Below is a small trained network, with its code and all its weights. Each question gives an input and a class and asks what happens when units are switched off, that is, made to give their printed mean instead of their output.

import numpy as np


def w(rows, s, z=0):
    codes = np.array(rows[::2]) - 128.0
    scale = np.full(codes.shape[1], s)
    scale[-1] = z or s
    return codes * scale


def f(y):
    return y / 2 * (1 + np.tanh(0.7978845608 * (y + 0.044715 * y**3)))


def log_softmax(a):
    a = a - a.max(-1, keepdims=True)
    return a - np.log(np.exp(a).sum(-1, keepdims=True))


def net(x, mask):
    res = np.array(x, float).reshape(1, 6) / 4 @ E
    y = f(res @ A[0][:, :-1].T + A[0][:, -1])
    res = res + np.where(mask, y, B[0][:, -1]) @ B[0][:, :-1]
    return log_softmax(res[-1] @ U[:, :-1].T + U[:, -1])


A, B = {}, {}
E = w([
[91,181,3,35,58,62],'x0',
[159,227,27,253,170,164],'x1',
[59,52,95,192,21,209],'x2',
[129,125,128,129,129,131],'x3',
[126,130,130,128,127,127],'x4',
[223,104,147,194,31,11],'x5',
],0.0061)
A[0] = w([
[208,116,135,157,73,41,23],'neuron 1',
[111,93,202,45,87,100,119],'neuron 2',
[96,79,188,61,94,111,156],'neuron 3',
[222,214,171,50,230,51,14],'neuron 4',
[199,106,146,155,69,56,42],'neuron 5',
[105,181,75,69,84,85,101],'neuron 6',
[74,68,100,186,8,212,13],'neuron 7',
[149,204,54,230,127,167,184],'neuron 8',
[187,117,241,168,191,165,123],'neuron 9',
[22,168,128,50,254,212,72],'neuron 10',
[97,152,40,44,104,52,79],'neuron 11',
[112,158,58,71,88,91,130],'neuron 12',
[80,28,182,66,68,120,124],'neuron 13',
[167,66,203,191,179,158,171],'neuron 14',
[128,185,32,240,156,132,202],'neuron 15',
[111,57,177,48,101,100,137],'neuron 16',
[131,169,43,62,66,103,103],'neuron 17',
[157,102,222,186,175,163,158],'neuron 18',
[193,122,151,169,65,49,7],'neuron 19',
[193,114,161,176,77,43,2],'neuron 20',
[32,144,141,69,180,181,65],'neuron 21',
],0.0067,0.00088)
B[0] = w([
[148,98,65,134,96,191,193],'neuron 1',
[168,145,151,78,167,105,189],'neuron 2',
[181,175,173,62,163,119,183],'neuron 3',
[59,21,52,220,194,38,233],'neuron 4',
[164,84,72,106,98,185,188],'neuron 5',
[80,149,176,153,67,128,179],'neuron 6',
[68,47,67,190,242,1,233],'neuron 7',
[212,184,185,53,204,101,230],'neuron 8',
[69,164,168,169,84,123,214],'neuron 9',
[169,76,39,142,70,220,253],'neuron 10',
[90,163,163,157,88,135,202],'neuron 11',
[76,178,196,160,67,125,180],'neuron 12',
[177,147,154,71,186,85,207],'neuron 13',
[71,186,184,155,67,115,208],'neuron 14',
[194,175,192,49,192,95,233],'neuron 15',
[178,161,170,76,174,112,190],'neuron 16',
[86,169,181,149,73,126,192],'neuron 17',
[74,194,192,158,49,140,205],'neuron 18',
[150,104,77,126,107,197,190],'neuron 19',
[152,95,68,129,80,205,192],'neuron 20',
[164,103,85,110,116,188,193],'neuron 21',
],0.0076,0.0061)
U = w([
[241,185,188,54,199,92,254],'0',
[4,203,196,166,16,135,135],'1',
[186,58,37,122,73,254,46],'2',
[39,18,76,184,215,13,88],'3',
],0.0097,0.00063)

Each question gives the input, the list of numbers given to net, and the class t.
The units are the neurons (one row each of A and B). Each row of codes is followed by its name. A weight is (code - 128) times the scale printed after its matrix; where a second scale follows, it is the last column's (A, B and U).
mask holds one flag per neuron, in row order. A switched-off neuron (its flag False) gives its mean, the last column of its row in B, instead of its output. The means were averaged over made-up inputs and are rounded, as every weight is.
A unit's drop is (log p(t) with every unit on - log p(t) with that unit switched off) / (log p(t) with every unit on - log p(t) with every unit switched off).
The circuit of an input: a set's keep is (log p(t) with only the set's units on - log p(t) with every unit switched off) / (log p(t) with every unit on - log p(t) with every unit switched off). Starting from the 12 units with the biggest drops (on a tie, the unit counted first), units are removed one at a time, each time the one whose removal leaves the highest keep (on an exact tie, the one counted first), for as long as the keep stays at least 0.8.
units of the circuit, in order: the units of the circuit, biggest drop first
most important unit: the unit with the biggest drop
k most important neurons: the k neurons with the biggest drops, biggest first
drop of u: that unit's drop, to one decimal
input [3,0,6,1,6,3], class 3: units of the circuit, in order : neuron 7
input [5,-7,-3,-7,-3,8], class 2: 4 most important neurons : neuron 1; neuron 20; neuron 5; neuron 19
input [-5,0,6,-7,4,5], class 3: 2 most important neurons : neuron 7; neuron 10
input [-8,-7,-3,7,4,-3], class 1: 3 most important neurons : neuron 9; neuron 18; neuron 14
input [-2,-2,6,5,2,7], class 2: 2 most important neurons : neuron 20; neuron 4
input [2,2,6,2,-8,4], class 3: 2 most important neurons : neuron 7; neuron 10
input [-2,7,1,-5,0,6], class 0: 2 most important neurons : neuron 8; neuron 15
input [-8,6,7,-1,-7,-7], class 1: 2 most important neurons : neuron 18; neuron 14
input [-1,-5,5,5,8,6], class 2: 3 most important neurons : neuron 20; neuron 8; neuron 15
input [2,-8,5,2,6,8], class 0: 2 most important neurons : neuron 13; neuron 16
input [-1,2,-6,6,2,4], class 3: 2 most important neurons : neuron 4; neuron 10
input [-8,-6,3,-1,-3,0], class 1: 3 most important neurons : neuron 18; neuron 14; neuron 9
input [-5,8,8,0,3,-3], class 0: 2 most important neurons : neuron 8; neuron 15
input [-2,6,-5,3,-3,-7], class 2: units of the circuit, in order : neuron 10
input [6,-7,0,-3,-3,-6], class 0: 2 most important neurons : neuron 13; neuron 16
input [3,-1,-5,1,0,4], class 3: 2 most important neurons : neuron 4; neuron 10
input [7,7,2,-5,-3,-2], class 0: drop of neuron 15 : 1.5
input [-4,6,-8,-3,-1,-2], class 3: drop of neuron 4 : 1.7
input [-3,0,-8,3,-8,-7], class 3: drop of neuron 4 : 1.6
input [-5,-7,3,-2,7,-3], class 0: drop of neuron 13 : 0.1
input [-7,6,0,2,0,0], class 1: most important unit : neuron 18
